Below is a small trained network, with its code and all its weights. Each question gives an input and a class and asks what happens when units are switched off, that is, made to give their printed mean instead of their output.

import numpy as np


def w(rows, s, z=0):
    codes = np.array(rows[::2]) - 128.0
    scale = np.full(codes.shape[1], s)
    scale[-1] = z or s
    return codes * scale


def norm(h):
    return h / np.sqrt((h * h).mean(-1, keepdims=True) + 1e-5)


def f(y):
    return np.maximum(y, 0)


def log_softmax(a):
    a = a - a.max(-1, keepdims=True)
    return a - np.log(np.exp(a).sum(-1, keepdims=True))


def net(x, mask):
    res = np.array(x, float).reshape(1, 8) / 4 @ E
    u = 0
    for l in range(3):
        y = f(norm(res) @ A[l][:, :-1].T + A[l][:, -1])
        res = res + np.where(mask[u : u + 4], y, B[l][:, -1]) @ B[l][:, :-1]
        u += 4
    return log_softmax(norm(res)[-1] @ U[:, :-1].T + U[:, -1])


A, B = {}, {}
E = w([
[193,117,166,127,66],'x0',
[127,130,129,127,126],'x1',
[101,121,201,254,148],'x2',
[126,128,127,128,127],'x3',
[132,127,131,127,134],'x4',
[71,167,202,68,136],'x5',
[122,133,127,130,120],'x6',
[122,132,127,131,121],'x7',
],0.0057)
A[0] = w([
[78,154,144,253,203,27],'L0N0',
[110,117,183,216,38,98],'L0N1',
[62,177,18,110,182,185],'L0N2',
[105,67,211,209,106,9],'L0N3',
],0.0058,0.0013)
B[0] = w([
[87,2,101,83,16,253],'L0N0',
[164,194,68,111,184,229],'L0N1',
[179,202,111,176,216,235],'L0N2',
[146,173,147,138,237,226],'L0N3',
],0.0073,0.004)
A[1] = w([
[67,169,164,120,203,254],'L1N0',
[2,58,114,162,105,36],'L1N1',
[151,238,233,95,57,202],'L1N2',
[131,124,167,247,162,181],'L1N3',
],0.0069,0.00042)
B[1] = w([
[174,182,254,126,60,252],'L1N0',
[120,74,174,146,61,234],'L1N1',
[134,64,63,44,156,225],'L1N2',
[104,199,9,19,166,246],'L1N3',
],0.007,0.0037)
A[2] = w([
[126,100,230,153,42,5],'L2N0',
[151,146,121,102,206,161],'L2N1',
[201,177,42,111,96,185],'L2N2',
[115,58,81,253,112,159],'L2N3',
],0.0071,0.0022)
B[2] = w([
[69,100,138,202,203,160],'L2N0',
[130,167,104,119,144,206],'L2N1',
[99,92,182,209,96,254],'L2N2',
[156,160,122,2,150,176],'L2N3',
],0.0097,0.0066)
U = w([
[150,168,48,233,177,236],'0',
[109,60,75,11,100,208],'1',
[133,238,204,64,164,116],'2',
[14,77,229,159,137,3],'3',
[179,52,168,187,8,38],'4',
],0.015,0.0028)

Each question gives the input, the list of numbers given to net, and the class t.
The units are the neurons (one row each of A and B). Each row of codes is followed by its name. A weight is (code - 128) times the scale printed after its matrix; where a second scale follows, it is the last column's (A, B and U).
mask holds one flag per neuron, layer by layer. A switched-off neuron (its flag False) gives its mean, the last column of its row in B, instead of its output. The means were averaged over made-up inputs and are rounded, as every weight is.
A unit's drop is (log p(t) with every unit on - log p(t) with that unit switched off) / (log p(t) with every unit on - log p(t) with every unit switched off).
The circuit of an input: a set's keep is (log p(t) with only the set's units on - log p(t) with every unit switched off) / (log p(t) with every unit on - log p(t) with every unit switched off). Starting from all 12 units, units are removed one at a time, each time the one whose removal leaves the highest keep (on an exact tie, the one counted first), for as long as the keep stays at least 0.8.
circuit, biggest first: the units of the circuit, biggest drop first
k most important neurons: the k neurons with the biggest drops, biggest first
k most important neurons of layer l: the k neurons of layer l with the biggest drops, biggest first
drop when u is switched off: that unit's drop, to one decimal
input [6,-7,-6,-6,-7,-1,8,-8], class 4: 2 most important neurons	L2N2; L1N3
input [7,-4,-1,4,-5,1,6,4], class 1: 2 most important neurons	L1N2; L0N2
input [2,6,-2,7,-7,4,-4,3], class 1: most important neuron of layer 1	L1N2
input [8,0,3,6,-4,-8,-6,2], class 0: circuit, biggest first	L0N0; L1N3
input [-4,6,7,-4,-1,-8,1,-6], class 1: circuit, biggest first	L0N0; L2N3
input [0,-5,-7,4,5,4,-7,-2], class 2: 2 most important neurons	L0N0; L0N2
input [0,-6,-8,1,3,-6,-3,-7], class 0: 3 most important neurons	L0N0; L1N0; L1N1
input [1,4,0,5,-7,-3,3,-7], class 4: 4 most important neurons	L0N3; L0N2; L2N2; L0N0
input [4,-2,8,-3,7,6,-8,7], class 2: 2 most important neurons	L0N3; L1N3
input [2,0,-7,7,-4,-1,-7,-6], class 4: circuit, biggest first	L2N2; L1N3; L2N3
input [1,7,8,5,6,3,3,-8], class 2: 2 most important neurons of layer 0	L0N3; L0N1
input [1,-1,-1,5,-4,-6,-8,2], class 4: 4 most important neurons	L2N2; L0N3; L0N0; L0N2
input [6,-7,-7,3,3,-1,-7,-7], class 4: circuit, biggest first	L2N2; L1N3
input [8,-2,-2,8,-1,2,-3,-3], class 1: 2 most important neurons	L1N2; L0N0
input [3,8,-7,1,4,-8,7,0], class 4: circuit, biggest first	L2N2
input [1,1,-1,8,1,-3,3,0], class 4: 2 most important neurons	L2N2; L0N0
input [-4,-6,5,-5,0,-6,2,7], class 1: 2 most important neurons	L0N0; L2N3
input [-6,8,1,0,-2,-8,1,5], class 1: 2 most important neurons	L2N3; L0N0
input [2,8,4,-8,-6,0,-4,-1], class 0: 2 most important neurons of layer 2	L2N3; L2N2
input [4,-7,-3,1,-5,4,7,-3], class 1: circuit, biggest first	L1N2
input [5,-8,6,-3,-4,3,-1,-7], class 2: drop when L1N0 is switched off	0.1
input [-3,-1,6,0,4,-2,5,-4], class 1: drop when L0N0 is switched off	0.8
input [-2,3,6,2,-1,-2,-4,-7], class 1: drop when L0N0 is switched off	0.8
input [3,-3,5,1,-5,4,-3,-4], class 2: drop when L0N3 is switched off	0.9
